Zitu: [127  93 162 122]
pif: [100 101 160 102]
tedon: [144 163  99 181]
kiduv: [133 136  79 136]
pem: [144 163 117 159]
tusud: [127  93 162 135]
Toze: [156 145 144 156]
again kiduv:  : [136]
count Toze: [146] : 0
q: [156 145] : Toze
q: [144 163 117 159] : pem
q: [127  93 162 135] : tusud

Toze: [ 83 112 189 108 135  83]
San: [169 126  81 106 132  78]
pem: [ 80 121 121 182 111  90]
namu: [163 138  70  98 132  81]
pif: [100  51 144 156 116  51]
tedon: [ 68 112 135 189 108  86]
biba: [164 157  64 111 125  85]
kiduv: [100 181 145 157 114  51]
bonel: [102 184 150 144 105 145]
again Toze:  : [83]
where: [80] : pem, 0
where: [156] : pif, 3
count pif: [51] : 2
q: [135 189 108] : tedon

namu: [141 125 160 149 125 122 145 155 113 186 141 111 138 133 141 128 116 149
 182 162 107]
San: [151 155 129 130 159 164 126 134  89  82 158 169 136 158 144 163 165 130
  82 124 165]
kiduv: [170 150  90 122 142 141 143  95 167 100 110 166 147 116 119 122 161 122
 113  91 187]
Toze: [125 126 155 148 125 122 147 150 116 184 131 113 139 130 139 126 117 148
 182 134 151]
Zitu: [188 124 190 160 129 128 188 183 104 201 188 103 134 154 188 147 110 160
 188 191  85]
tedon: [147 148 123 127 150 154 127 127 157  91 146 160 134 147 137 151 156 127
  92 120 160]
biba: [125 126 155 148 125 122 147 150 116 184 131 113 139 130 139 126 117 148
 182 157 112]
pem: [151 150 119 127 151 155 128 124 160  88 144 164 136 146 136 150 159 127
 144 116 165]
count Zitu: [188] : 5
where: [88] : pem, 9
count kiduv: [149] : 0
count pem: [144] : 2
q: [170 150  90 122 142 141 143  95 167 100 110 166 147 116 119 122 161 122
 113  91 187] : kiduv
where: [191] : Zitu, 19

bonel: [ 96 129 136 143 151 132 154 131 136 123 155 148 124 128 151 142]
biba: [123 153 152 129 167 129 127 167 125 122 155 169 142 132 167 123]
Toze: [130 135 133 135 165 128 146 130 139 129 155 147 129 128 156 140]
nune: [147 141 130 152 144 127 135 123 123 122 155 135 128 130 127 165]
Zitu: [155 169 142 135 135 139 152 131 154 131 155 131 122 142 171 127]
pem: [151 128 141 158 140 128 160 129 132 143 155 152 127 127 132 171]
tedon: [189 144 127 117 127 129 195 127 127 130 155 149 126 126 126 128]
q: [151 128 141 158 140 128 160 129 132 143 155 152 127 127 132 171] : pem
q: [155 169 142 132] : biba
q: [189 144 127 117 127 129 195 127 127 130 155 149 126 126 126 128] : tedon
where: [125] : biba, 8

tedon: [116 117 126 117 146 116 119 128 125]
namu: [137 121 127 178 137 137 121 137 127]
tusud: [120 121 127 121 137 120 122 129 127]
pem: [135 135 130 133 121 136 138 122 130]
biba: [130 130 121 136  64 181 170 104 138]
pif: [139 142 132 140 108 143 136 127 133]
nune: [174 184 150 178  58 188 181 100 131]
count namu: [137] : 4
q: [130 133 121 136] : pem

biba: [ 74 170 133 117]
Toze: [170  73  91 165]
bonel: [126 133 133 133]
tedon: [143 108 109 129]
count Toze: [90] : 0
q: [170  73] : Toze
where: [117] : biba, 3
where: [74] : biba, 0
q: [143 108] : tedon
again bonel:  : [133]

tedon: [111  96 147 102 151 107 131 130 127 112 127 101 145 121  87 121 118 144
  96 133  93 110 110 169 138 132 135 177 113 138]
tusud: [ 80 126 139 116 139 130  78 136  97 108 124 134 119 127 116 144 125 123
 143 110 121 129 112 113 116 115 117 130 134 125]
kiduv: [ 80 126 139 116 139 130  78 136  97 108 124 134 132 127 116 144 118 123
 143 110 145 129 112 167 136 126 136 186 114 142]
Zitu: [ 95 108 155 107 148 112 114 131 116 116 131  97 137 125  89 146 112 142
 102 128  97 105 103 166 136 140 132 179  99 128]
nune: [ 80 126 139 116 139 130  78 136  97 108 124 134 132 127 116 144 118 123
 143 110 145 129 112 113 116 115 117 130 134 125]
pem: [ 77 124 144 112 140 127  84 136  99 107 122 130 130 132 125 142 118 118
 136 120 142 135 117 113 113 113 118 130 138 127]
where: [122] : pem, 10
q: [111  96 147 102 151 107 131 130 127 112 127 101 145 121  87 121 118 144
  96 133  93 110 110 169 138 132 135 177 113 138] : tedon
q: [ 80 126 139 116 139 130  78 136  97 108 124 134 132 127 116 144 118 123
 143 110 145 129 112 113 116 115 117 130 134 125] : nune

pem: [108 114 164 116 125 124 126 157 151 130 143 111 123 109 154 108]
pif: [115 136 114 126 123 143 161 115 138 115 131 115 176 119 143 150]
tusud: [108 114 164 116 125 124 126 157 151 130 143 111 141 101 150 138]
San: [131 118 147 142 138 118 132 115 123 109 118 121 115 106 170 142]
namu: [136 116 118 109 130 121 144 125 148 156 138  94 123 117 166 145]
bonel: [112 130 163 111 142 123 136 112 129 110 133 130 135 120 141 144]
Toze: [118 173 138 112 162 152  96 106 135 122 138 109 112 127 155 163]
biba: [105 136 125 131 126 147  95 113 147 102 125 165 168 155 116 101]
Zitu: [118 173 138 112 162 152  96 106 135 122 138 109 114 117 116  93]
q: [115 131 115 176 119 143] : pif
again pem:  : [108]
q: [118 173 138 112 162 152  96 106 135 122 138 109 114 117 116  93] : Zitu
q: [131 118 147 142 138 118 132 115 123 109 118 121 115 106 170 142] : San
q: [105 136 125 131 126 147  95 113 147 102 125 165 168 155 116 101] : biba
count pif: [161] : 1
where: [161] : pif, 6

nune: [133 155  97 146 142  93 135 142 154]
tedon: [135 133 142 142  97 146 155  93 106]
kiduv: [143 128 151 150  79 119 102 161 154]
q: [142 142] : tedon
q: [135 133 142 142  97 146 155  93] : tedon
q: [128 151 150  79 119] : kiduv

Zitu: [128 108 108 115 128 108 128 128]
tusud: [114 144 104 112 111 127 131 143]
bonel: [123 122 135 118 119 131 131 125]
kiduv: [106 121 129 100 116 117  96 107]
tedon: [107 100 121 117 116 129 102 105]
nune: [121 125 132 125 128 123 122 125]
pem: [125 149 109 156 169  67 113 140]
San: [109 126 124 112 127 111  93 111]
pif: [105 109 156  84  94 143 109 104]
q: [112 127 111] : San
where: [115] : Zitu, 3
where: [84] : pif, 3
q: [121 129 100 116 117] : kiduv
count Zitu: [108] : 3

tedon: [104 113 117 121 120 131  92 138 145 147 150 156 160 165  70 171 173 174
 180 181]
namu: [104 113 117 121 156 131  92 138 145 147 150 156 160 156 167 171 156 174
 180 181]
Toze: [130 146 149 154 158 158 162 167 161 173 174 175 116 177 178 178 181 181
 183 181]
kiduv: [104 113 117 121 120 131  92 138 145 142 150 130 160 165  70 171 173 174
 180 181]
q: [130 146 149 154 158 158 162 167 161 173 174 175 116 177 178 178 181 181
 183 181] : Toze
count namu: [156] : 4

Zitu: [129 122 188 111 132 188 120 137 137 128 130 193 171 123 128]
tusud: [128 121 113 169 137 117 127 130 132 131 128 108 122 127 130]
San: [141 131 140 131 141 138 113 131 142 136 130 137 140 141 129]
pif: [134 134 127 129 121 124 134 124 121 132 130 128 117 130 129]
biba: [125 128 108 142 129 105 121 131 131 131 131 110 124 124 125]
namu: [133 126 111 135 123 109 127 126 124 128 127 112 121 133 122]
q: [132 131 128 108] : tusud
count San: [141] : 3
q: [128 108 142 129 105 121 131 131 131 131] : biba
count tusud: [113] : 1
q: [108 142 129 105 121 131 131 131 131] : biba

pem: [143 181 118 101 101 171]
Toze: [132 103 174 145  69 174]
biba: [149  91 183 166 180 118]
nune: [176 133 185 199 113 129]
tedon: [180 137 110 194 136 154]
where: [103] : Toze, 1
where: [133] : nune, 1
again Toze:  : [174]

pem: [139 137 131  63 153]
namu: [132 126 122 130 171]
tusud: [139 130 131  70 153]
where: [70] : tusud, 3
where: [132] : namu, 0
where: [126] : namu, 1

tusud: [ 73 105 186 180 141 110 116 145 118]
San: [114 127 149 142 144 181 116 127 111]
namu: [ 73 105 186 180 141 110 186 108 118]
again namu:  : [186]
where: [142] : San, 3

